114  121  130  127  111  119  149
127  122  122  139  122  109  139
132  123  140  127  122  123  120
--> 121

125  128  133  111  128  130  133
112  128  128  100  133  137  137
142  108  140  120  109  113  157
--> 128

134  120  106  144  121  136
114  127  113  113  122  129
135  131  151  121  135  122
--> 120

143  121  108  136  127  120
136  139  129  117  127  108
107  138  136  133  137  127
--> 121

125  146  108  107  117
140  115  139  116  138
105  126  155  146  127
--> 146

121  129  137  134  122  122
130  130  119  142  146  139
103  129  133  123  104  150
--> 129

128  142  138  120
130  142  122  131
153  118  117  116
--> 142
---
[[126 119 137 102]
 [105 122 111 137]
 [120 128 136 126]] ⇒ 122

[[103 124 126 122 136]
 [131 149 129 120 118]] ⇒ 129

[[153 108 124 119 105]
 [149 133 118 139 103]
 [144 131 152 109 117]] ⇒ 118

[[127 123 128 128 124 143]
 [114 142 145 151 126 146]] ⇒ 151

[[130 113 131 150 103 106]
 [140 140 136 124 137 115]
 [139 128 102 131 134 134]] ⇒ 124

[[111 110 148 130 102 117]
 [149 144 143 126 122 154]] ⇒ 126
---
[120 125 148 156 151 118 154] out 118

[[119 123 149 146 135 132]
 [127 140 103 119 128 145]] out 135

[[105 123 132 120]
 [113 139 142 127]
 [112 135 109 117]] out 132

[142 119 119 154] out 119

[157 130 123 130 129 116] out 129

[113 122 111 152 120] out 152
---
[[131 110 138 139 142 109 131]
 [128 117 128 104 136 125 127]] | 131, 127

[105 144 108 102 137 148] | 105, 148

[[115 126 152 126 124 125 119]
 [123 152 126 124 124 122 114]] | 115, 114

[138 123 149 104 152 114 122] | 138, 122

[110 104 105 142] | 110, 142

[[106 140 135 153 138 135]
 [129 155 135 152 125 119]] | 106, 119

[120 128 130 158] | 120, 158

[113 126 156 154 152] | 113, 152

[110 117 155 129 120 153 138] | 110, 138
---
Input:
[[110 157 141 123]
 [120 132 128 108]]
Output: 128

Input:
[[132 120 125 127]
 [133 118 126 127]
 [ 98 124 137 106]]
Output: 126

Input:
[[111 129 150 124]
 [119 121 108 134]
 [120 123 134 126]]
Output: 108

Input:
[[125 120 109 125]
 [137 157 144 122]]
Output: 144

Input:
[[128 123 123 154]
 [127 128 134 118]
 [131 122 113 126]]
Output: 134

Input:
[[114 125 110 117]
 [107 136 126 130]
 [141 138 101 138]]
Output: 126

Input:
[[109 124 157  99]
 [136 106 125 118]]
Output: 125

Input:
[[121 153 147 152]
 [151 151 112 152]
 [120 112 107 144]]
Output: 112

Input:
[[106 155 132 110]
 [144 140  99 122]]
Output: 99

Input:
[[128 126 123 127]
 [143 137 158 127]]
Output: 158
---
[109 126 134 128 118 132 157] --> 109
[127 142 131 104 121 123] --> 127
[113 127 101 147  99] --> 113
[127 130 104 126 131] --> 127
[116 151 155 129] --> 116
[129 127 105 115] --> 129
[155 143 122 136 117 130 141] --> 155
---
Q:
100  120  132  137  120  124  145
127  137  122  111  132  144  151
A: 132

Q: 124  128  156  101
A: 128

Q: 106  103  123  138  132
A: 123

Q: 134  148  136  105  115  134
A: 105

Q: 157  135  126  128  113  134
A: 128

Q:
125  107  154  129  144  116  131
125  128  132  130  135  158  132
123  143  135  134  122  153  144
A: 122

Q:
124  135  118  129  112  130
126  117  141  123  132  106
136  122  114  150  137  127
A: 150

Q:
127  139  127  136
155  126  127  137
A: 126

Q: 150  120  123  132  102
A: 123

Q: 148  125  139  150  144
A: 139
---
[[132 127 131 132 132 130 124]
 [134 147 127 138 129 141 155]] | 131

[[147 122 121 147 134 126]
 [150 119 117 151 129 120]
 [111 147 134 111 135 136]] | 117

[[120 151 136 118 149 142 136]
 [134 144 116 135 132 121 116]] | 136

[[149 143 143 117 108 103 113]
 [147 105 105 136 133 132 135]
 [151 131 131 148 135 121 146]] | 105

[[136 149  99 104 100]
 [128 132 153 152 116]] | 99

[[114 151 101 130 120]
 [115 116 139 119 122]] | 101

[[110 113 147 104 147 147]
 [149 149 150 144 150 114]] | 147

[[128 127 148 153 136 128 129]
 [154 144 115 156 151 144 154]] | 148

[[150 109 125 142]
 [147 124 127 120]] | 125

[[127 116 120 149]
 [136 135 103 137]
 [126 119 117 150]] | 103
---
135  132  124  131  132
 99  129  122  139  119
147  125  124  129  130
-> 125

141  138  140  155  143  151  127
140  142  139  151  141  150  142
117  130  121  158  131  124  157
-> 130

142  107  147  142  144  109  109
113  149  110  113  111  147  147
111  126  143  111  112  123  122
-> 126

146  147  142  156
113  114  117  107
140  131  137  138
-> 131

137  131  142  135  153  131
130  143  148  125  148  128
127  103  128  113  105  126
-> 103

132  135  141  128  144  129  132
127  110  128  117  111  127  127
131  123  105  149  129  131  114
-> 123

103  127  124  138  110
129  125  115  108  137
140  135  126  118  135
-> 135

146  112  125  115  123  129
103  149  133  146  135  126
127  130  105  131  117  111
-> 130
---
[[133 135 131 133 134 130 127 123 138]
 [110 111 117 138 110 148 113 147 126]
 [126 136 130 125 134 123 131 126 133]
 [106 107 117 143 102 150 111 154 123]
 [134 134 133 134 136 132 126 124 140]
 [127 122 131 142 119 141 120 133 128]] gives 110

[[142 115 110 128 145 138 122 102 116 111 120 112 127 104 114]
 [123 126 125 125 131 138 139 114 123 121 125 122 129 116 120]
 [146 120 115 131 142 129 107 117 123 120 116 120 126 117 124]
 [128 125 124 127 130 132 135 121 123 123 131 123 129 121 123]
 [136 125 122 129 135 129 118 122 126 124 121 124 127 122 126]
 [127 129 129 128 128 129 126 127 129 128 124 128 128 127 128]
 [131 124 124 128 130 128 131 126 124 125 134 125 128 125 125]
 [130 136 136 130 127 123 106 137 139 137 108 136 126 137 138]] gives 123

[[128 126 131 128 127 127 131]
 [128 127 129 129 128 127 129]
 [125 123 130 122 131 125 125]
 [128 127 129 134 128 127 129]
 [128 128 128 133 128 128 128]
 [127 129 124 134 129 128 125]
 [128 127 130 104 128 127 130]
 [128 127 130 126 128 127 130]] gives 128

[[127 121 127 136 122 121 129 120 121 125 119 133]
 [121 117 134 140 119 121 130 132 142 126 116 139]
 [126 124 127 137 126 126 135 130 125 135 125 136]
 [125 115 129 107 117 119 136 130 125 128 115 109]
 [134 136 130 117 136 134 135 117 132 115 138 117]
 [134 140 134 131 140 136 126 119 138 125 142 129]
 [124 129 127 118 128 130 135 104 125 141 128 121]
 [112 135 131 138 134 133 135 113 133 135 136 137]
 [140 123 126 137 124 124 126 135 124 121 123 136]] gives 121

[[118 120 119 131 115 120 143 132 141 139 123 124 146 131 134]
 [138 139 140 105 143 136 111 135 110 104 140 134 132 136 132]
 [117 115 117 149 116 120 146 134 145 147 115 117 114 116 115]
 [147 138 137 127 142 143 129 110 129 125 141 151 143 140 141]
 [123 128 124 110 127 120 115 145 114 111 129 117 130 129 133]] gives 138

[[129 143 127 138 125 128 128 127 130 120 124 118 118 129]
 [134 117 133 137 127 121 126 139 134 139 129 132 131 126]
 [132 138 122 125 129 132 122 126 130 115 134 122 131 129]
 [138 128 134 133 129 127 129 134 133 134 129 133 118 136]
 [121 134 133 130 127 126 119 140 123 121 130 132 129 132]
 [128 124 136 124 132 131 122 128 123 124 132 125 120 119]
 [129 141 129 124 126 128 137 137 128 143 128 124 117 128]
 [126 151 132 112 132 129 145 142 121 121 130 117 122 133]
 [139 114 126 128 132 127 141 136 121 115 130 119 134 127]
 [130  98 133 136 127 123 127 139 129 128 133 124 132 131]
 [126 132 130 113 132 132 135 130 123 131 128 124 124 129]
 [123 150 126 118 128 129 120 132 129 122 134 124 138 129]] gives 134

[[121 127 124 136 130 130 117 112 136 122 130 124]
 [147 133 123 130 121 134 122 133 126 131 142 142]
 [146 126 123 133 120 129 124 129 122 134 143 143]
 [150 126 124 132 119 127 132 131 127 133 138 143]
 [129 128 130 116 127 123 152 143 122 135 115 131]] gives 147
